In the rows, zero is written as 128.
Each row of numbers belongs to one of the things below and depends on some of the facts about them. Some rows are named. Which thing is each other row?

Facts:
Ψ: sits directly inside; ρ: points at; ξ: is of sort
nezi (ρ vitraskul) (ξ 443)
graklugru (Ψ bubrokos) (ξ 78)
segun (ξ 443)
dabes (Ψ besko) (ξ 803)
bugen (Ψ gromur) (ξ 443)
bubrokos (ξ 803)
bedros (Ψ segun) (ξ 803)
gromur (ρ tudum) (ξ 443)
fleplim (Ψ zezo) (ξ 644)
fletuk (Ψ dridos) (ξ 78)
besko (ξ 443)
keklil (Ψ pladim) (ξ 443)
vadres (Ψ datrer) (ξ 803)
plutrir (Ψ pliklun) (ξ 443)
zezo (ξ 443)
skidro (Ψ datrer) (ρ natum) (ξ 443)
nadra (Ψ pliklun) (ξ 78)
risis (ρ broza, mebrun) (ξ 443)
mazon (Ψ klofal) (ξ 443)
soskodek (Ψ bubrokos) (ξ 644)
dridos (ρ bedros, testom) (ξ 644)
draragren (Ψ dadas) (ξ 803)
brepa (ξ 443)
skasok (Ψ brinu) (ξ 443)
plavo (Ψ suneste) (ρ graflon) (ξ 803)
muflur (ξ 803)
trokol (Ψ risis) (ρ zafastak) (ξ 443)
bridezir (Ψ vatras) (ξ 443)
fedar (Ψ loram) (ξ 803)
flori (Ψ vatras) (ρ naplafem) (ξ 803)
klofal (ξ 644)
givu (Ψ pliklun) (ξ 803)
zeskar (ξ 443)
loram (ξ 644)
pladim (ρ plutrir) (ξ 803)
grolo (Ψ brepa) (ξ 78)
gibo (Ψ brepa) (ξ 443)
tudum (ξ 803)
plisek (Ψ zeskar) (ξ 443)
kladrim (Ψ dadas) (ρ graklugru) (ξ 443)
botrogro (Ψ datrer) (ξ 443)
giguple (Ψ zezo) (ξ 803)
datrer (ξ 443)
plidri (Ψ vatras) (ρ brepa) (ξ 78)
broza (Ψ bubrokos) (ξ 443)
klakel (ξ 443)
gipa (Ψ vitraskul) (ξ 78)
bristel (Ψ tudum) (ξ 443)
mebrun (Ψ klakel) (ξ 803)
pefas (ρ bristel) (ξ 443)
natum (Ψ godis) (ξ 443)
pliklun (ξ 443)
konibra (Ψ klakel) (ξ 644)
brinu (ξ 644)
dadas (ξ 803)
godis (ρ dabes) (ξ 443)
zafastak (Ψ testom) (ξ 443)
fletrata (Ψ dridos) (ρ fletuk) (ξ 644)
steskur (Ψ segun) (ξ 644)
bila (Ψ godis) (ξ 803)
naplafem (Ψ klofal) (ξ 644)
flokal (Ψ klakel) (ξ 78)
mivis (Ψ suneste) (ξ 443)
runodron (Ψ zeskar) (ξ 644)
nestal (Ψ klakel) (ξ 443)
trimin (Ψ zezo) (ξ 443)
testom (ξ 443)
suneste (ξ 644)
vitraskul (ξ 443)
retok (Ψ brepa) (ρ gibo) (ξ 803)
muluske (Ψ risis) (ξ 803)
brofom (Ψ vitraskul) (ξ 443)
zapar (Ψ godis) (ρ runodron) (ξ 78)
vatras (ξ 803)
davo (Ψ nezi) (ξ 443)
fluplo (Ψ vitraskul) (ξ 803)
graflon (Ψ testom) (ξ 644)
dubrik (Ψ pefas) (ξ 443)
bodi (Ψ muflur) (ξ 78)
stumes (Ψ klofal) (ξ 803)
zotra (Ψ tudum) (ξ 644)
gara (Ψ bubrokos) (ξ 803)

Some rows with their names:
[ 95 156 111 133 128 155 168 124 183 103 110 106 130 160  91  76 102 140
 120 117 158 132 103 160 143 144 133 126  97 134 159 181 129 132  94 101
 110 153 170 138 108  77] -> retok
[134 164 101 139 131 135 141 169 210 149  74  96 155 122 100  70 103 114
  97 149 168 134 130 202 127  91 131 125 112 109 123 195  90 123  70 122
 112 169  86 157  92  75] -> graklugru
[ 95 161 103 119 126 142 140 147 167 101  62  94 137 163  89  93 100 107
  78 117 168 134 102 207 117 133 131 123  99 126 176 159 131 146  70 114
 141 144 161 134  95  72] -> fletrata
[110 150 128 123 114 146 151 147 207 128  81  92 140 134  75  85 104 131
 100 128 173 137 120 187 106 122 120 141 100 110 147 168  97 119  78 116
 129 151 120 159  98  85] -> fletuk
[112 148 154 153 104 172 163 157 172 174  77  99 152  94  57  74 122 128
  94 110 143 116 123 198 101 123 120 127  84 120 151 157  99 120  75 110
 131 145 126 125  93  97] -> flokal
[109 146 122 128 111 151 126 146 174  88  79 117 157 134  93  78 123 125
  91 110 167 148  82 173 119 143 128 127 113 119 136 159 103 148  73 122
 138 167 125 152  96  98] -> davo
[101 156 110 135 131 175 164 138 171 119  92  98 126 153 107  71 112 139
 115 132 168 145 107 163 129 129 130 117 110 130 160 193 108 148  93 110
 133 141 139 149 121  87] -> muluske
[ 93 161 102 124 127 165 137 159 155 109  61  98 127 162 103  83  96 105
  84 121 174 127  94 206 114 137 127 126  95 125 181 167 131 142  73 102
 141 135 157 141  96  65] -> steskur
[106 161 125 123 103 162 126 116 173  59  88 131 177 107  85  73 109 139
  91 157 163 175  84 197 112 147 121 131 126 112 139 141 105 159  60 105
 119 154 127 181 112  83] -> bridezir
[114 155 130 128  98 160 119 162 156  85  68 122 135 138 107  72 134 123
  99 125 175 150  84 158 122 150 120 139 104 110 148 165 128 142  88 111
 145 167 139 163  88 117] -> zeskar
[109 152 133 120 101 115 118 145 189  64  78 127 148 133  86  76 131 141
 105 136 165 149  97 159 131 155 132 148 115 130 123 147 127 120  89 121
 130 193 154 134  77 113] -> brepa
[ 99 169 114 119 124 139 126 165 166 101  47 106 115 146 102  78 121 119
  84 164 167 141 125 197 106 124 128 141 123 134 168 155 121 132  86 113
 163 164 153 140  84  90] -> dridos
[ 99 171 117 118 127 134 124 162 166  98  48 102 116 140 102  78 123 124
  82 175 170 143 126 195 106 118 129 143 128 134 163 156 123 132  84 117
 169 163 150 132  86  96] -> loram
[119 156 131 120 102 142 119 157 168  77  68 123 141 136  97  70 138 132
  93 144 167 158  99 156 122 144 123 140 118 119 135 157 114 144  87 124
 149 178 134 149  81 121] -> risis
[136 158 132  99 110 133 129 161 177  92  78 123 134 168  88  75 157 150
  66 112 171 173  89 177 133 151 118 152 115 118 138 146 116 178  95 122
 166 163 106 141  87 123] -> pliklun
[106 169 134 123 130 150 150 145 185 108  79 111 114 122 108  68 140 161
 115 194 156 159 141 157 117 111 134 132 144 143 144 180  93 140 104 127
 166 173 128 129 102 113] -> pladim
[118 155 126 129  95 162 120 168 151  91  67 119 131 142 107  73 135 118
 103 131 177 148  83 158 121 151 120 143 104 110 150 171 126 139  89 102
 145 165 140 174  90 116] -> besko

Which thing is each row?
No name comes twice in this set of rows, the named rows included.
[ 95 156 133 151 118 168 148 158 132 143  60 102 149 118  74  77 121 112
  68 113 139 116 114 213 111 127 129 110  92 136 179 144 125 141  72 104
 150 145 163  92  89  84] -> konibra
[145 190  96 141 133 131 157 154 183 113  87 123 148 146 120  61 129 132
 113 158 151 146 134 166 162 103 140 119 118 118 150 204 139 154  87 125
 129 169 136 129  83  99] -> bubrokos
[140 186  85 143 132 136 168 137 190 112 105 124 168 160 105  75 110 117
 108 118 151 140 114 176 168 115 141 104 106 113 153 206 138 165  67 127
 107 153 145 126  96  78] -> gara
[105 140 147 160  94 191 140 158 129 135  82 117 171 110  80  65 138 113
  87  84 148 124  72 180 121 152 125 110  89 121 148 155 117 153  78 104
 127 152 139 125  96 109] -> nestal
[112 187 124 128 112 162 161 111 176  75  88 129 133 113  93  64 116 164
 120 216 146 182 138 172 116 122 124 144 135 122 163 162 122 153  91 104
 136 151 152 172 111  99] -> vatras
[105 148 115 117 117 132 146 142 218 117  89 100 138 136  69  83  91 134
 106 128 171 125 117 182 110 137 123 150  91 120 137 162 106 101  83 108
 107 157 143 150  93  71] -> grolo
[138 166  96 140 119 138 125 161 170  96  82 130 187 136 110  73 120 101
  87 112 165 139  78 183 156 129 138 111 103 107 123 187 119 156  58 126
 110 177 112 145  87  85] -> broza

Now the same things, written a new way:
Named rows:
[145 144 182 147  85 118  92 125 103 101  84  89  98  79  99 177 172  38
 139 109 136 119 119 132 179 134 153 156 112 144 107 113 148 129 144 176
 119 129 167  81 103 153  54 144 150] -> soskodek
[ 78 103 171 159 132  98 155  99 136 139 168  91 159 148 107  97 181  16
 151 167 133 111 120 129 129 125 129 152 116  81 168 109 127  91  97 159
 148 109 105 120 140 129 151  63 130] -> bridezir
[ 78 128 131 173  93  97 161 112 126 149 164 116 119  70  99 141 176  25
 120 166 136 119 132 132  89 124 139 139 133 108 131 102 134 114 154  96
 143 116 113 148  85 118 158  90  90] -> vatras
[144 144 183 157 140 122 106 126 126 101 126  91 102 154 107 166 177  12
 155 110 144 122 131 134 176 169 153 155 113 132 112 138 149 133  94 193
 134 112 156  91 185 115  53 138 158] -> broza
[ 91 127 121 153 133 123 153  90 137 137 162 139 136  70 115 162 109  63
 123 126 121 127 117 134 132 145 146 118 121 129 131 115 146 125 155  94
 129 147 124 134  80 131 130 143 108] -> fedar
[134 143 102 129 168 107 159 127 156 144 104 102 129 105 152 163 130 172
 140 116 139 132 121 136  89 134 120 155 129 111 117 111  99 126 114 172
 136 133 101  88 198  96 162  73  86] -> zezo
[ 83 108  93 119 168 120  90 117 111 149 170 104 124  82  98 106  51 191
 136 115 143 137 146 110 186 129 103 109 112 148 161 109 148 137  81 164
 147 188 101  92  80 146 113 144 121] -> flokal
[109 133  92 140 166 114 104 126 121 152 146 108 101 161  99 117 102 180
 121 119 143 136 149 134 119 138 103  91 134 145 163 112 102 135  82 187
 147 124 103 109 194 100  99 117  98] -> klakel
[102 112  92 144 159 159  92 115 118 150 171 110 154  75  97 115  55 155
 124 112 142 134 146 132 180 152 107  82 123 147 168 104 150 136 149 106
 136 175 103 128  86 143  60 144  92] -> mebrun
[108 115 117 116 103 122 105  89 110 134  87  97 113  78 125 141 146 160
 122 135  95 123 120 132 156 120 127 152 117 131 115 120 112  97 148 105
 128 145 126  85  84 153 129 135 121] -> runodron
[ 86 137 150 122 101 130 134  83 113 148 170 217 139  94 112 111  93 163
 120 108  71 126 105 137 157 176 127 142 109 143 112 156 129 127 158  94
 151 152 148 132  76  97 139 114 125] -> vadres
[ 88 143 113 167 118 103 161 107 131 150 135 175 100  69 110 178  79  97
 117 130 136 133 139 135  92 137 138 114 135 139 119 106 127 127 153  96
 134 129 125 142  88 106 154 138  91] -> pladim
[132 126 105 115 158 171 158  87 112 123 168  98 124  83 149 180  39 171
 120 145 137 136  90 134 182 124 154  84 126  81 137 115 148 119 151  91
 138 133 171 123 152 143 160 146  81] -> givu
[131 141 122 118 163 123 159 109 116 143 109 101  97 174 154 174  79 182
 118 149 143 137 116 135 132 123 151  93 136  87 138 126  99 114  84 137
 148 107 151 105 211 101 163 143  83] -> pliklun
[103 122 150 126 161 127 136  93 141 133 133 105 123 149 147 121 162 110
 133 133 136 126 133 134 146 142 129 133 119 115 149 143 115 116 100 158
 139 119 114 104 154 112 132 123 135] -> dubrik
[ 91 125 122 151 134 125 153  89 138 135 162 138 140  71 117 160 111  63
 122 127 117 127 114 134 136 146 146 119 120 127 132 116 146 123 156  94
 129 147 124 133  78 132 132 143 111] -> muluske
[118 113  99 131 169 176 151  78 125 119  97 199 111  67 155 134 153  21
 145 165 141 126 148 137 179 119 120 153 121 130 172 158 151  96 146 192
 112 134 140 115 111 136 144  98 165] -> natum

Name these rows:
No name comes twice in this set of rows, the named rows included.
[ 77 104 151 171  95  97 160  96 131 142 171  94 162  70  99 103 181   7
 136 166 117 111 104 128 116 127 146 146 118  87 152 103 150 105 154  94
 143 123 110 146  78 146 149  85 104] -> flori
[103 119  93 157 166 176 159  78 121 123 139 212 123  63 149 171  93   8
 132 163 135 127 147 137 173 120 138 150 123 140 161 153 152 108 158 124
 102 163 154 143  76 149 143 135 164] -> bila
[ 95 143 158 123 133 103 146 102 117 150 130 213  97 180 142 113 134 182
 118 112  84 132 141 137 101 173 108 143 118 140 117 155  91 123 140 170
 152 112 129 111 164  91 155  73 124] -> datrer
[144 130  93 110 158 135 125 119 156 123 100  92 161  66 144 159 122 186
 155 112  84 123  91 134  99 120 126 156 113 108 109 105 118 112 155 108
 112 181 100  79 102 153 162  85  84] -> fleplim
[109 138 102 151 167 133 160  89 124 143  79 202  97  73 154 161 134  59
 124 162 143 133 148 137 111 120 114 149 134 137 155 153 139 106 130 192
 125 116 134 122 151 106 157  89 165] -> godis
[ 83 114 119 131 168 149 151  78 113 116 114 213 100  62 149 161  82 133
 146 165 139 134 148 134 185 119 118 155 113 142 150 156 152 115 144 181
 116 184 139 105  76 150 163 138 167] -> zapar
[136 138  94 130 167 139 160 118 157 125 166  98 163  64 138 171  86 138
 156 110 101 126  91 135  92 146 145 155 116 105 113 104 149 130 157  93
 112 183  99  92  91 131 163 114  81] -> giguple
[ 76 103 179 159 134  97 156  96 123 138 169  93 145  77  99 100 182 118
 151 167 130 116 104 103 160 119 128 156 111  89 142 103 146 111  94 124
 150 153 103 110  75 148 164  92 140] -> plidri
[142 133  99 113 169 141 152 121 157 120 150  94 163  97 154 136 150 169
 164 112 123 125  93 134  96 144 128 156 114  92 121 120 125 125 131 159
 125 165  99  82 187 113 163  74  90] -> trimin
[105 121 161 109 167 135 148  88 107 117 163  97 100  94 149 176  37 193
 128 155 141 138  90 118 187 120 154 114 115  82 128 128 145 125  84  98
 149 163 160  88 128 147 164 146  86] -> nadra

Now the same things, written a new way:
Known rows:
[ 91 116 130 124  92 124  26 119 139 131 121  98 166 107] -> brinu
[157 123 151 129 151 121  40 115 124 144 136 127  94 123] -> fletrata
[ 95  99  97 126  75 122 134 128 151 149 129 149 191 113] -> zezo
[191 115 148 142  87 117   2 123 130 160 137 153 115 151] -> fleplim
[137 170 137 134 125 140 164 125 121 167 123 126  46 115] -> flori
[127 128 133 132 125 134 153 132 118 144 123 128  55 149] -> bedros
[ 78 117 102 122 115 126 155 129 144 125 127 119 195  99] -> nezi
[171 142 117 139 142 125 148 139 126 116 145 135 157 139] -> davo
[133 130 134 135 117 135 148 135 117 137 125 126  66 153] -> draragren
[181 148 164 115 141 142 112 127 131 109 120 139  99 137] -> nadra
[ 72 118 101 116 131 128 162 126 146 133 131 119 176  90] -> pliklun
[ 46  98  98 125  74 141 143 110 111 120  89 118 120  76] -> bubrokos
[157 125 152 128 153 120  44 114 124 144 135 127  91 123] -> steskur
[166 139 116 135 149 124 153 136 127 121 145 140 149 135] -> kladrim
[135 128 134 131 129 136 151 137 118 135 127 121  56 154] -> vadres
[ 76 105 132 115 114 123  40 111 141 145 121 106 143  92] -> suneste
[145 111 132 134 110 134 134 146 118 131 127 127  70 175] -> stumes

Rows to name:
No name comes twice in this set of rows, the named rows included.
[110 150 191 136 148  98  69 105 115 136 115 124 147 170] -> konibra
[ 37 138 135 128 113 106 178 121 136 119 110 117 237 141] -> klakel
[126 115 115 139 111 139 141 114  92 116 102 141  70  98] -> gara
[155 112 132 136 139 124  34  97  97 116 117 138 108  75] -> soskodek
[119 162 205 121 137 114 141 112 122 106  95 143 145 185] -> flokal
[ 70 146 176 136 130 110 186 119 109 142 100 128  98 189] -> mebrun

